Below are the code and all the weights of a small trained network. Each question names an input and a target symbol and asks about switching units off, where a switched-off unit gives its printed mean instead of its output.

import numpy as np


def w(rows, s, z=0):
    codes = np.array(rows[::2]) - 128.0
    scale = np.full(codes.shape[1], s)
    scale[-1] = z or s
    return codes * scale


def f(y):
    return np.maximum(y, 0)


def softmax(a):
    e = np.exp(a - a.max(-1, keepdims=True))
    return e / e.sum(-1, keepdims=True)


def log_softmax(a):
    a = a - a.max(-1, keepdims=True)
    return a - np.log(np.exp(a).sum(-1, keepdims=True))


def net(x, mask):
    ids = ['ΘΛΞΠΣΦΩαβεζημτ'.index(c) for c in x.split()]
    T = len(ids)
    res = E[ids] + P[:T]
    u = 0
    for l in range(2):
        q, k, v = (res @ M[l].T for M in (Q, K, V))
        z = softmax(np.where(np.tri(T) > 0, q @ k.T / 3**0.5, -1e9)) @ v
        res = res + np.where(mask[u], z, O[l][:, -1]) @ O[l][:, :-1]
        u += 1
        y = f(res @ A[l][:, :-1].T + A[l][:, -1])
        res = res + np.where(mask[u : u + 12], y, B[l][:, -1]) @ B[l][:, :-1]
        u += 12
    return log_softmax(res[-1] @ U[:, :-1].T + U[:, -1])


Q, K, V, O, A, B = {}, {}, {}, {}, {}, {}
E = w([
[242,141,136],'Θ',
[195,182,92],'Λ',
[162,86,43],'Ξ',
[70,118,74],'Π',
[252,124,116],'Σ',
[198,113,234],'Φ',
[92,182,238],'Ω',
[137,139,110],'α',
[20,50,69],'β',
[109,152,251],'ε',
[154,111,92],'ζ',
[156,108,80],'η',
[125,222,155],'μ',
[100,117,91],'τ',
],0.019)
P = w([
[158,92,110],'0',
[160,162,185],'1',
[167,191,195],'2',
[175,185,156],'3',
[166,213,185],'4',
[172,238,208],'5',
[162,233,207],'6',
[179,254,230],'7',
[163,241,236],'8',
[165,250,249],'9',
[163,237,231],'10',
[157,243,255],'11',
[162,222,242],'12',
[159,194,208],'13',
],0.0033)
Q[0] = w([
[160,89,160],'0.h1',
[45,50,199],'0.h1',
[128,2,204],'0.h1',
],0.0079)
K[0] = w([
[178,89,151],'0.h1',
[167,68,71],'0.h1',
[128,2,118],'0.h1',
],0.012)
V[0] = w([
[165,189,48],'0.h1',
[89,197,213],'0.h1',
[156,1,140],'0.h1',
],0.0076)
O[0] = w([
[161,158,122,148],'0.h1',
[131,81,125,253],'0.h1',
[115,144,254,7],'0.h1',
],0.011,0.0051)
A[0] = w([
[199,230,79,139],'0.n1',
[70,126,51,185],'0.n2',
[113,160,111,1],'0.n3',
[206,117,140,54],'0.n4',
[8,98,66,85],'0.n5',
[223,108,146,33],'0.n6',
[48,158,110,187],'0.n7',
[103,22,110,175],'0.n8',
[44,73,162,202],'0.n9',
[122,173,63,147],'0.n10',
[211,117,138,51],'0.n11',
[127,61,205,59],'0.n12',
],0.012,0.0023)
B[0] = w([
[13,78,53,255],'0.n1',
[81,226,180,229],'0.n2',
[139,166,92,137],'0.n3',
[40,46,161,187],'0.n4',
[143,90,242,193],'0.n5',
[66,84,132,199],'0.n6',
[42,80,162,169],'0.n7',
[187,230,175,186],'0.n8',
[148,253,209,161],'0.n9',
[148,252,43,222],'0.n10',
[95,3,183,192],'0.n11',
[158,239,16,168],'0.n12',
],0.0051,0.009)
Q[1] = w([
[196,207,92],'1.h1',
[186,24,104],'1.h1',
[166,2,250],'1.h1',
],0.0056)
K[1] = w([
[148,190,192],'1.h1',
[8,108,96],'1.h1',
[79,2,145],'1.h1',
],0.0075)
V[1] = w([
[160,122,127],'1.h1',
[191,140,255],'1.h1',
[211,90,117],'1.h1',
],0.0089)
O[1] = w([
[73,178,17,90],'1.h1',
[123,105,143,101],'1.h1',
[161,2,83,2],'1.h1',
],0.0071,0.0058)
A[1] = w([
[36,138,75,175],'1.n1',
[170,125,180,118],'1.n2',
[81,86,78,94],'1.n3',
[121,190,165,147],'1.n4',
[136,79,193,192],'1.n5',
[189,251,161,159],'1.n6',
[199,128,147,144],'1.n7',
[172,114,170,255],'1.n8',
[87,179,152,121],'1.n9',
[98,49,217,110],'1.n10',
[83,68,142,108],'1.n11',
[167,161,74,67],'1.n12',
],0.011,0.0096)
B[1] = w([
[131,158,100,212],'1.n1',
[188,204,38,146],'1.n2',
[129,188,188,153],'1.n3',
[144,84,105,209],'1.n4',
[174,140,130,168],'1.n5',
[116,41,87,249],'1.n6',
[114,146,108,136],'1.n7',
[196,151,186,178],'1.n8',
[110,96,170,199],'1.n9',
[116,231,124,163],'1.n10',
[72,109,112,149],'1.n11',
[132,17,255,148],'1.n12',
],0.0095,0.018)
U = w([
[90,126,171,193],'Θ',
[141,181,63,38],'Λ',
[214,54,95,128],'Ξ',
[26,31,188,3],'Π',
[145,98,124,123],'Σ',
[191,169,105,229],'Φ',
[160,81,132,105],'Ω',
[118,34,20,173],'α',
[71,171,157,44],'β',
[203,2,143,187],'ε',
[194,122,63,102],'ζ',
[191,120,56,85],'η',
[82,204,50,124],'μ',
[116,121,131,81],'τ',
],0.0084,0.0047)

Each question gives the input, a string of symbols that net reads in full, and the target symbol t.
The units are the heads (3 rows each of Q, K, V and O) and the neurons (one row each of A and B). Each row of codes is followed by its name. A weight is (code - 128) times the scale printed after its matrix; where a second scale follows, it is the last column's (O, A, B and U).
mask holds one flag per unit, layer by layer, with each layer's heads first. A switched-off unit (its flag False) gives its mean, the last column of its rows in O or B, instead of its output. The means were averaged over made-up inputs and are rounded, as every weight is.
A unit's drop is (log p(t) with every unit on - log p(t) with that unit switched off) / (log p(t) with every unit on - log p(t) with every unit switched off).
unit that matters most: the unit with the biggest drop
top k neurons: the k neurons with the biggest drops, biggest first
k most important neurons of layer l: the k neurons of layer l with the biggest drops, biggest first
drop when u is switched off: that unit's drop, to one decimal
input Θ Π τ Π ε Π, target Π: 3 most important neurons of layer 0 : [0.n5, 0.n2, 0.n7]
input Φ ε ζ Ξ β, target β: top 2 neurons : [1.n10, 0.n7]
input ζ Ξ Π μ α α, target α: unit that matters most : 1.h1
input Ξ μ Θ, target α: top 2 neurons : [0.n11, 0.n1]
input Σ Λ Σ Φ Π η Π μ ζ Φ μ, target α: top 2 neurons : [0.n10, 1.n6]
input μ μ Σ Σ Ω, target ε: 2 most important neurons of layer 1 : [1.n6, 1.n4]
input τ Ξ μ Ω ζ Ω α Θ β Σ β, target Θ: top 2 neurons : [0.n5, 0.n7]
input β μ μ Ω Π μ Ω α Ω β ε Φ, target Φ: top 3 neurons : [1.n10, 0.n10, 1.n2]
input Ω β ε Σ τ τ ε Ω η Φ Θ ε, target ε: top 3 neurons : [1.n6, 0.n12, 1.n4]
input Ξ μ μ Π Π Σ, target α: top 2 neurons : [0.n11, 0.n4]
input Φ Θ μ Θ τ Σ μ Θ, target α: top 2 neurons : [0.n1, 0.n11]
input β Ω Ξ, target ε: 2 most important neurons of layer 0 : [0.n8, 0.n1]
input Σ μ Λ Θ Φ, target Φ: 2 most important neurons of layer 1 : [1.n10, 1.n6]
input Π Λ Θ μ α, target α: unit that matters most : 1.h1
input ζ μ μ ζ Λ μ μ η ζ Θ Σ, target α: drop when 0.n11 is switched off : 0.5
input α Φ τ α τ Λ η Ω, target ε: drop when 0.n4 is switched off : 0.2
input Θ τ Φ ε η Σ μ ε Θ β ε, target ε: drop when 1.n8 is switched off : 0.1
input Σ η Π μ Ω μ Σ μ, target α: drop when 1.n6 is switched off : 0.2
